Here is a tiny trained network, its code and every weight. The questions are about switching its units off for an input and a class, where a switched-off unit gives its printed mean instead of its output.

import numpy as np


def w(rows, s, z=0):
    codes = np.array(rows[::2]) - 128.0
    scale = np.full(codes.shape[1], s)
    scale[-1] = z or s
    return codes * scale


def f(y):
    return y / 2 * (1 + np.tanh(0.7978845608 * (y + 0.044715 * y**3)))


def log_softmax(a):
    a = a - a.max(-1, keepdims=True)
    return a - np.log(np.exp(a).sum(-1, keepdims=True))


def net(x, mask):
    res = np.array(x, float).reshape(1, 4) / 4 @ E
    y = f(res @ A[0][:, :-1].T + A[0][:, -1])
    res = res + np.where(mask, y, B[0][:, -1]) @ B[0][:, :-1]
    return log_softmax(res[-1] @ U[:, :-1].T + U[:, -1])


A, B = {}, {}
E = w([
[205,173,237,170],'x0',
[202,188,99,21],'x1',
[126,124,131,126],'x2',
[47,253,137,131],'x3',
],0.0064)
A[0] = w([
[203,151,236,159,197],'neuron 1',
[207,189,94,13,102],'neuron 2',
[205,154,230,161,190],'neuron 3',
[74,90,29,95,138],'neuron 4',
[28,253,137,121,212],'neuron 5',
[208,182,98,11,98],'neuron 6',
[201,19,110,128,7],'neuron 7',
[67,86,25,91,100],'neuron 8',
[145,130,139,134,141],'neuron 9',
[73,90,33,94,115],'neuron 10',
[72,90,35,93,126],'neuron 11',
[190,30,105,126,57],'neuron 12',
[52,74,168,237,96],'neuron 13',
[26,249,138,119,204],'neuron 14',
[62,86,34,85,128],'neuron 15',
[66,99,29,96,149],'neuron 16',
[64,85,37,84,121],'neuron 17',
[198,21,113,126,2],'neuron 18',
[51,73,169,231,96],'neuron 19',
[55,73,163,240,90],'neuron 20',
[214,156,226,169,201],'neuron 21',
[61,217,127,156,200],'neuron 22',
],0.0055,0.00066)
B[0] = w([
[68,199,202,139,247],'neuron 1',
[60,64,69,37,252],'neuron 2',
[63,193,201,150,243],'neuron 3',
[103,188,191,177,211],'neuron 4',
[254,42,48,218,238],'neuron 5',
[49,72,70,31,250],'neuron 6',
[214,99,97,200,235],'neuron 7',
[98,188,185,168,216],'neuron 8',
[115,134,135,126,135],'neuron 9',
[103,200,200,173,205],'neuron 10',
[106,197,193,176,206],'neuron 11',
[189,119,117,191,223],'neuron 12',
[61,78,71,38,239],'neuron 13',
[243,56,55,216,234],'neuron 14',
[109,194,188,173,216],'neuron 15',
[123,186,182,177,210],'neuron 16',
[104,198,202,174,213],'neuron 17',
[218,97,93,208,229],'neuron 18',
[61,70,75,39,235],'neuron 19',
[67,80,72,39,239],'neuron 20',
[64,201,204,142,251],'neuron 21',
[196,61,65,152,189],'neuron 22',
],0.0057,0.0024)
U = w([
[79,243,236,185,221],'0',
[254,66,57,217,152],'1',
[40,69,70,3,1],'2',
],0.0083,0.00027)

Each question gives the input, the list of numbers given to net, and the class t.
The units are the neurons (one row each of A and B). Each row of codes is followed by its name. A weight is (code - 128) times the scale printed after its matrix; where a second scale follows, it is the last column's (A, B and U).
mask holds one flag per neuron, in row order. A switched-off neuron (its flag False) gives its mean, the last column of its row in B, instead of its output. The means were averaged over made-up inputs and are rounded, as every weight is.
A unit's drop is (log p(t) with every unit on - log p(t) with that unit switched off) / (log p(t) with every unit on - log p(t) with every unit switched off).
The circuit of an input: a set's keep is (log p(t) with only the set's units on - log p(t) with every unit switched off) / (log p(t) with every unit on - log p(t) with every unit switched off). Starting from the 12 units with the biggest drops (on a tie, the unit counted first), units are removed one at a time, each time the one whose removal leaves the highest keep (on an exact tie, the one counted first), for as long as the keep stays at least 0.8.
circuit, biggest first: the units of the circuit, biggest drop first
top k neurons: the k neurons with the biggest drops, biggest first
drop when u is switched off: that unit's drop, to one decimal
input [5,1,8,8], class 1: circuit, biggest first -> neuron 5; neuron 14
input [3,5,-4,-4], class 2: circuit, biggest first -> neuron 6; neuron 2
input [-6,-5,0,7], class 1: top 3 neurons -> neuron 5; neuron 14; neuron 22
input [-3,3,-4,4], class 1: top 2 neurons -> neuron 5; neuron 14
input [6,-2,2,-5], class 0: circuit, biggest first -> neuron 21; neuron 1
input [5,3,-8,8], class 1: top neuron -> neuron 5
input [4,7,7,-2], class 2: drop when neuron 2 is switched off -> 0.2
input [8,6,-2,-8], class 0: drop when neuron 17 is switched off -> -0.1
input [-4,0,0,-1], class 0: drop when neuron 5 is switched off -> 0.1
input [3,6,-6,7], class 1: circuit, biggest first -> neuron 5; neuron 14
input [6,1,-8,7], class 1: drop when neuron 14 is switched off -> 0.4
